Below are the code and all the weights of a small trained network. Each question names an input and a class and asks about switching units off, where a switched-off unit gives its printed mean instead of its output.

import numpy as np


def w(rows, s, z=0):
    codes = np.array(rows[::2]) - 128.0
    scale = np.full(codes.shape[1], s)
    scale[-1] = z or s
    return codes * scale


def norm(h):
    return h / np.sqrt((h * h).mean(-1, keepdims=True) + 1e-5)


def f(y):
    return np.maximum(y, 0)


def log_softmax(a):
    a = a - a.max(-1, keepdims=True)
    return a - np.log(np.exp(a).sum(-1, keepdims=True))


def net(x, mask):
    res = np.array(x, float).reshape(1, 7) / 4 @ E
    u = 0
    for l in range(3):
        y = f(norm(res) @ A[l][:, :-1].T + A[l][:, -1])
        res = res + np.where(mask[u : u + 9], y, B[l][:, -1]) @ B[l][:, :-1]
        u += 9
    return log_softmax(norm(res)[-1] @ U[:, :-1].T + U[:, -1])


A, B = {}, {}
E = w([
[88,93,80,55,119,254,166],'x0',
[203,122,224,245,122,204,125],'x1',
[199,106,176,142,141,227,137],'x2',
[143,75,144,64,169,117,122],'x3',
[5,237,24,121,54,183,203],'x4',
[49,225,215,196,64,86,181],'x5',
[146,170,176,47,141,25,135],'x6',
],0.0091)
A[0] = w([
[168,81,179,119,134,124,112,13],'L0N1',
[241,79,195,120,135,124,103,49],'L0N2',
[135,62,105,80,151,159,123,41],'L0N3',
[94,187,142,71,125,112,139,35],'L0N4',
[99,147,132,127,110,111,113,26],'L0N5',
[132,132,151,134,106,198,116,16],'L0N6',
[149,73,87,76,111,163,107,41],'L0N7',
[168,132,136,197,129,102,108,2],'L0N8',
[139,108,162,155,127,251,142,51],'L0N9',
],0.032,0.004)
B[0] = w([
[220,129,153,114,162,120,174,194],'L0N1',
[232,68,199,86,189,87,181,252],'L0N2',
[130,134,73,106,130,103,64,201],'L0N3',
[79,131,159,90,112,116,208,176],'L0N4',
[133,162,141,105,73,116,116,146],'L0N5',
[79,105,140,188,121,185,130,179],'L0N6',
[110,116,71,103,144,118,56,199],'L0N7',
[133,113,97,189,110,71,67,176],'L0N8',
[65,145,141,236,155,254,147,239],'L0N9',
],0.032,0.024)
A[1] = w([
[117,245,159,42,69,122,190,59],'L1N1',
[182,169,152,157,54,78,3,104],'L1N2',
[145,145,48,53,133,137,74,107],'L1N3',
[215,113,132,120,145,105,167,1],'L1N4',
[140,127,78,100,134,138,114,39],'L1N5',
[74,128,118,166,87,26,148,125],'L1N6',
[175,130,116,116,85,163,119,47],'L1N7',
[101,98,41,70,128,117,63,85],'L1N8',
[185,133,160,116,135,118,145,37],'L1N9',
],0.026,0.0041)
B[1] = w([
[109,53,81,4,97,193,193,250],'L1N1',
[144,183,57,192,167,72,133,175],'L1N2',
[130,235,118,71,149,145,60,213],'L1N3',
[136,71,181,139,165,103,133,249],'L1N4',
[93,176,185,100,121,104,97,162],'L1N5',
[102,145,91,161,120,52,214,199],'L1N6',
[157,94,87,147,135,160,96,129],'L1N7',
[101,228,132,72,181,119,79,222],'L1N8',
[153,86,146,138,116,122,114,205],'L1N9',
],0.028,0.014)
A[2] = w([
[144,117,157,162,124,193,120,64],'L2N1',
[126,115,133,137,147,123,79,82],'L2N2',
[155,126,159,89,6,74,102,114],'L2N3',
[115,62,71,131,117,107,41,77],'L2N4',
[166,148,104,141,59,112,48,88],'L2N5',
[196,130,166,119,151,129,147,1],'L2N6',
[253,84,207,99,107,102,118,97],'L2N7',
[158,119,125,120,108,130,105,54],'L2N8',
[191,113,170,101,145,118,143,29],'L2N9',
],0.025,0.0034)
B[2] = w([
[107,123,127,135,3,96,56,187],'L2N1',
[172,180,221,104,82,120,170,153],'L2N2',
[214,153,104,102,140,180,155,143],'L2N3',
[166,205,217,115,62,113,166,145],'L2N4',
[177,166,151,96,38,127,127,143],'L2N5',
[81,43,135,99,77,42,61,190],'L2N6',
[187,59,143,116,164,121,118,249],'L2N7',
[117,157,181,136,159,135,162,135],'L2N8',
[148,81,84,136,162,109,110,196],'L2N9',
],0.032,0.02)
U = w([
[79,129,141,245,107,241,115,152],'0',
[141,239,106,44,193,139,36,113],'1',
[250,27,178,128,218,68,114,165],'2',
[108,117,88,42,101,138,246,166],'3',
[153,188,60,214,148,26,173,4],'4',
],0.015,0.0042)

Each question gives the input, the list of numbers given to net, and the class t.
The units are the neurons (one row each of A and B). Each row of codes is followed by its name. A weight is (code - 128) times the scale printed after its matrix; where a second scale follows, it is the last column's (A, B and U).
mask holds one flag per neuron, layer by layer. A switched-off neuron (its flag False) gives its mean, the last column of its row in B, instead of its output. The means were averaged over made-up inputs and are rounded, as every weight is.
A unit's drop is (log p(t) with every unit on - log p(t) with that unit switched off) / (log p(t) with every unit on - log p(t) with every unit switched off).
The circuit of an input: a set's keep is (log p(t) with only the set's units on - log p(t) with every unit switched off) / (log p(t) with every unit on - log p(t) with every unit switched off). Starting from the 12 units with the biggest drops (on a tie, the unit counted first), units are removed one at a time, each time the one whose removal leaves the highest keep (on an exact tie, the one counted first), for as long as the keep stays at least 0.8.
units of the circuit, in order: the units of the circuit, biggest drop first
most important unit: the unit with the biggest drop
top k neurons: the k neurons with the biggest drops, biggest first
top k neurons in layer l: the k neurons of layer l with the biggest drops, biggest first
drop when u is switched off: that unit's drop, to one decimal
input [3,-6,7,8,0,-1,-8], class 1: top neuron : L0N3
input [3,-2,3,2,5,0,2], class 3: units of the circuit, in order : L0N4, L0N2
input [-6,-2,0,-7,5,-3,-7], class 4: top 3 neurons in layer 0 : L0N2, L0N9, L0N7
input [-6,5,-5,-8,7,-3,3], class 4: units of the circuit, in order : L0N2, L1N2, L0N9
input [-6,1,-7,2,6,-4,-8], class 4: units of the circuit, in order : L0N2, L0N9, L1N2
input [-6,0,-7,-4,-4,-1,-6], class 4: top 2 neurons : L0N8, L0N2
input [2,0,3,3,6,-8,-5], class 1: top 2 neurons : L0N7, L0N3
input [5,2,-1,5,-1,-4,-1], class 1: top 2 neurons in layer 0 : L0N7, L0N3
input [0,-7,8,-8,-3,-1,-1], class 1: drop when L0N3 is switched off : 0.7
input [-8,3,-4,-5,5,6,-7], class 4: drop when L0N2 is switched off : 0.1
input [6,-1,-6,2,7,3,3], class 3: drop when L1N1 is switched off : 0.0
input [-3,3,1,-7,1,7,-3], class 4: drop when L0N2 is switched off : 0.2
input [4,-1,3,7,1,-3,8], class 1: top 2 neurons : L0N3, L0N7
input [-6,-3,0,8,0,8,5], class 3: most important unit : L0N2
input [3,1,8,1,0,-5,0], class 0: top 2 neurons in layer 0 : L0N9, L0N6
